Here is a tiny trained network, its code and every weight. The questions are about switching its units off for an input and a class, where a switched-off unit gives its printed mean instead of its output.

import numpy as np


def w(rows, s, z=0):
    codes = np.array(rows[::2]) - 128.0
    scale = np.full(codes.shape[1], s)
    scale[-1] = z or s
    return codes * scale


def f(y):
    return np.maximum(y, 0)


def log_softmax(a):
    a = a - a.max(-1, keepdims=True)
    return a - np.log(np.exp(a).sum(-1, keepdims=True))


def net(x, mask):
    res = np.array(x, float).reshape(1, 6) / 4 @ E
    y = f(res @ A[0][:, :-1].T + A[0][:, -1])
    res = res + np.where(mask, y, B[0][:, -1]) @ B[0][:, :-1]
    return log_softmax(res[-1] @ U[:, :-1].T + U[:, -1])


A, B = {}, {}
E = w([
[114,155,6,85,112,187,125,166],'x0',
[127,125,128,127,131,128,128,127],'x1',
[129,129,128,127,127,127,127,127],'x2',
[238,140,120,121,152,125,245,106],'x3',
[128,127,128,128,128,128,128,128],'x4',
[106,130,184,39,154,72,132,205],'x5',
],0.015)
A[0] = w([
[84,133,205,67,111,92,85,141,137],'N0',
[52,109,94,123,146,142,83,144,137],'N1',
[124,126,137,149,140,113,143,123,142],'N2',
[165,127,132,107,157,114,177,113,14],'N3',
[55,132,107,161,116,129,34,123,98],'N4',
[121,128,123,232,115,140,91,58,5],'N5',
[87,135,120,78,123,119,90,175,98],'N6',
[181,134,141,93,127,117,212,115,23],'N7',
[122,107,208,116,144,111,119,136,131],'N8',
[193,127,133,113,139,118,202,121,178],'N9',
[177,134,46,168,137,162,171,83,103],'N10',
[129,128,162,4,140,100,148,194,19],'N11',
[98,115,203,145,172,132,97,134,138],'N12',
[123,123,211,155,146,108,115,142,134],'N13',
[150,114,252,210,139,104,143,62,42],'N14',
[151,130,103,146,144,112,153,135,112],'N15',
[152,126,251,205,130,109,126,100,231],'N16',
],0.02,0.015)
B[0] = w([
[129,130,173,91,40,116,131,152,215],'N0',
[134,129,145,141,230,140,133,127,200],'N1',
[137,97,114,130,145,135,151,148,149],'N2',
[126,106,177,99,160,124,119,160,164],'N3',
[132,136,46,163,163,147,132,106,214],'N4',
[128,122,171,99,228,135,120,161,174],'N5',
[132,112,183,105,129,112,122,140,186],'N6',
[133,115,187,110,207,143,112,154,193],'N7',
[136,121,170,120,77,101,153,129,193],'N8',
[118,139,68,151,92,130,132,104,225],'N9',
[128,125,109,142,39,113,138,112,202],'N10',
[127,133,55,183,247,167,118,100,207],'N11',
[135,119,146,115,58,114,144,118,191],'N12',
[115,136,143,99,48,110,115,144,195],'N13',
[126,150,12,184,148,149,137,82,225],'N14',
[120,155,136,116,105,105,116,111,154],'N15',
[128,118,179,112,251,147,104,158,254],'N16',
],0.027,0.033)
U = w([
[118,120,156,99,147,139,127,164,96],'0',
[118,142,73,165,112,148,143,90,250],'1',
[117,132,160,82,4,85,168,125,47],'2',
],0.015,0.0023)

Each question gives the input, the list of numbers given to net, and the class t.
The units are the neurons (one row each of A and B). Each row of codes is followed by its name. A weight is (code - 128) times the scale printed after its matrix; where a second scale follows, it is the last column's (A, B and U).
mask holds one flag per neuron, in row order. A switched-off neuron (its flag False) gives its mean, the last column of its row in B, instead of its output. The means were averaged over made-up inputs and are rounded, as every weight is.
A unit's drop is (log p(t) with every unit on - log p(t) with that unit switched off) / (log p(t) with every unit on - log p(t) with every unit switched off).
The circuit of an input: a set's keep is (log p(t) with only the set's units on - log p(t) with every unit switched off) / (log p(t) with every unit on - log p(t) with every unit switched off). Starting from the 12 units with the biggest drops (on a tie, the unit counted first), units are removed one at a time, each time the one whose removal leaves the highest keep (on an exact tie, the one counted first), for as long as the keep stays at least 0.8.
units of the circuit, in order: the units of the circuit, biggest drop first
unit that matters most: the unit with the biggest drop
k most important neurons: the k neurons with the biggest drops, biggest first
drop of u: that unit's drop, to one decimal
input [-7,-1,-7,-5,3,-8], class 0: units of the circuit, in order : (N16)
input [-3,-2,7,-4,0,-7], class 0: 3 most important neurons : (N5 N9 N16)
input [-7,8,5,-2,3,-8], class 0: 4 most important neurons : (N5 N16 N9 N11)
input [1,2,6,7,-4,5], class 1: 4 most important neurons : (N9 N16 N11 N5)
input [5,5,8,2,7,8], class 1: 2 most important neurons : (N11 N16)
input [-2,7,2,0,-8,-2], class 0: 4 most important neurons : (N4 N9 N11 N10)
input [-1,6,-4,-2,7,-2], class 0: 2 most important neurons : (N14 N9)
input [-1,2,-4,-2,0,-5], class 0: 2 most important neurons : (N5 N9)
input [1,7,-2,6,4,-4], class 2: 3 most important neurons : (N11 N14 N10)
input [-1,3,0,-4,-3,-2], class 0: 2 most important neurons : (N14 N9)
input [6,5,2,1,4,0], class 2: 4 most important neurons : (N11 N14 N16 N4)
input [-5,-8,8,-6,2,-5], class 0: 2 most important neurons : (N5 N16)
input [5,3,7,2,-8,5], class 1: 2 most important neurons : (N16 N11)
input [-1,0,-6,-5,-3,8], class 2: unit that matters most : N0
input [8,5,5,8,4,-1], class 2: 2 most important neurons : (N10 N11)
input [-1,7,-2,-7,-5,-7], class 0: 2 most important neurons : (N5 N14)
input [-3,-7,-6,-3,8,-6], class 0: 3 most important neurons : (N5 N9 N16)
input [-8,-2,-6,-8,-1,-8], class 0: drop of N9 : 0.1
input [-3,3,-6,-6,-7,4], class 2: drop of N0 : 0.4
input [1,-6,-5,5,-8,-4], class 2: drop of N10 : 0.2
input [-1,-6,0,-6,6,-2], class 0: drop of N14 : 4.1
input [8,6,3,3,8,-6], class 2: unit that matters most : N10
